Below is a small trained network, with its code and all its weights. Each question gives an input and a class and asks what happens when units are switched off, that is, made to give their printed mean instead of their output.

import numpy as np


def w(rows, s, z=0):
    codes = np.array(rows[::2]) - 128.0
    scale = np.full(codes.shape[1], s)
    scale[-1] = z or s
    return codes * scale


def f(y):
    return np.maximum(y, 0)


def log_softmax(a):
    a = a - a.max(-1, keepdims=True)
    return a - np.log(np.exp(a).sum(-1, keepdims=True))


def net(x, mask):
    res = np.array(x, float).reshape(1, 8) / 4 @ E
    y = f(res @ A[0][:, :-1].T + A[0][:, -1])
    res = res + np.where(mask, y, B[0][:, -1]) @ B[0][:, :-1]
    return log_softmax(res[-1] @ U[:, :-1].T + U[:, -1])


A, B = {}, {}
E = w([
[129,131,130,122,125],'x0',
[113,66,214,114,146],'x1',
[166,66,62,63,132],'x2',
[128,130,128,122,127],'x3',
[123,127,127,131,130],'x4',
[128,128,129,129,128],'x5',
[149,158,126,96,249],'x6',
[125,124,126,137,132],'x7',
],0.018)
A[0] = w([
[151,8,81,51,120,179],'n1',
[167,129,26,118,90,92],'n2',
[124,96,67,80,118,91],'n3',
[150,134,23,108,71,88],'n4',
[181,177,49,175,91,239],'n5',
[143,226,52,146,120,254],'n6',
[128,169,208,63,192,92],'n7',
[183,67,63,61,228,16],'n8',
[188,106,112,141,151,127],'n9',
[140,94,25,102,76,98],'n10',
],0.012,0.007)
B[0] = w([
[201,44,140,153,77,238],'n1',
[81,96,107,105,160,201],'n2',
[74,97,100,131,123,175],'n3',
[98,74,90,69,182,204],'n4',
[87,157,102,98,115,236],'n5',
[137,250,45,115,148,253],'n6',
[107,62,131,122,179,204],'n7',
[82,223,178,82,71,232],'n8',
[119,156,171,132,112,159],'n9',
[96,76,75,132,150,200],'n10',
],0.012,0.017)
U = w([
[54,193,85,83,45,131],'0',
[63,82,95,92,229,158],'1',
[105,116,218,113,62,252],'2',
[242,57,116,145,69,1],'3',
[224,215,76,114,254,50],'4',
],0.012,0.0091)

Each question gives the input, the list of numbers given to net, and the class t.
The units are the neurons (one row each of A and B). Each row of codes is followed by its name. A weight is (code - 128) times the scale printed after its matrix; where a second scale follows, it is the last column's (A, B and U).
mask holds one flag per neuron, in row order. A switched-off neuron (its flag False) gives its mean, the last column of its row in B, instead of its output. The means were averaged over made-up inputs and are rounded, as every weight is.
A unit's drop is (log p(t) with every unit on - log p(t) with that unit switched off) / (log p(t) with every unit on - log p(t) with every unit switched off).
The circuit of an input: a set's keep is (log p(t) with only the set's units on - log p(t) with every unit switched off) / (log p(t) with every unit on - log p(t) with every unit switched off). Starting from all 10 units, units are removed one at a time, each time the one whose removal leaves the highest keep (on an exact tie, the one counted first), for as long as the keep stays at least 0.8.
units of the circuit, in order: the units of the circuit, biggest drop first
top k neurons: the k neurons with the biggest drops, biggest first
drop when u is switched off: that unit's drop, to one decimal
input [1,6,4,8,5,-2,-2,-6], class 3: units of the circuit, in order	n1
input [0,7,-3,-7,-2,5,0,7], class 2: top 2 neurons	n4, n6
input [-7,7,-3,8,7,0,-1,4], class 2: top 3 neurons	n4, n6, n10
input [-1,8,1,-4,6,0,-6,6], class 3: top 2 neurons	n8, n1
input [3,8,1,7,1,1,-6,-1], class 3: units of the circuit, in order	n8, n1
input [-8,4,-2,-1,7,3,-1,-2], class 2: top 4 neurons	n6, n4, n10, n2
input [6,-5,8,5,-8,-1,-1,-3], class 1: top 3 neurons	n4, n10, n2
input [-5,0,1,-2,7,1,-7,-8], class 1: top 2 neurons	n8, n6
input [-8,-8,8,7,-8,8,-2,-2], class 1: top 3 neurons	n4, n10, n2
input [1,-2,7,-5,-6,3,1,1], class 0: top 3 neurons	n8, n7, n9
input [-8,5,-2,-8,-7,-6,-4,7], class 2: top 2 neurons	n6, n1
input [-5,0,-4,8,4,2,5,6], class 4: top 4 neurons	n4, n2, n10, n3
input [-7,-3,0,7,0,6,4,-1], class 4: top 2 neurons	n6, n3
input [-5,0,1,-2,-3,0,-4,3], class 1: units of the circuit, in order	n8
input [-6,-7,-3,-6,0,-4,1,3], class 4: top 3 neurons	n6, n8, n3
input [5,0,-7,4,-4,-4,6,7], class 4: top 3 neurons	n4, n2, n10
input [7,6,2,-3,5,0,6,5], class 2: drop when n8 is switched off	0.3
input [-7,-6,8,-6,8,7,4,-3], class 0: drop when n8 is switched off	3.8
input [-6,-8,-8,-6,-8,-5,4,2], class 4: drop when n6 is switched off	0.4
input [7,-8,-4,4,-6,1,2,0], class 4: units of the circuit, in order	n6
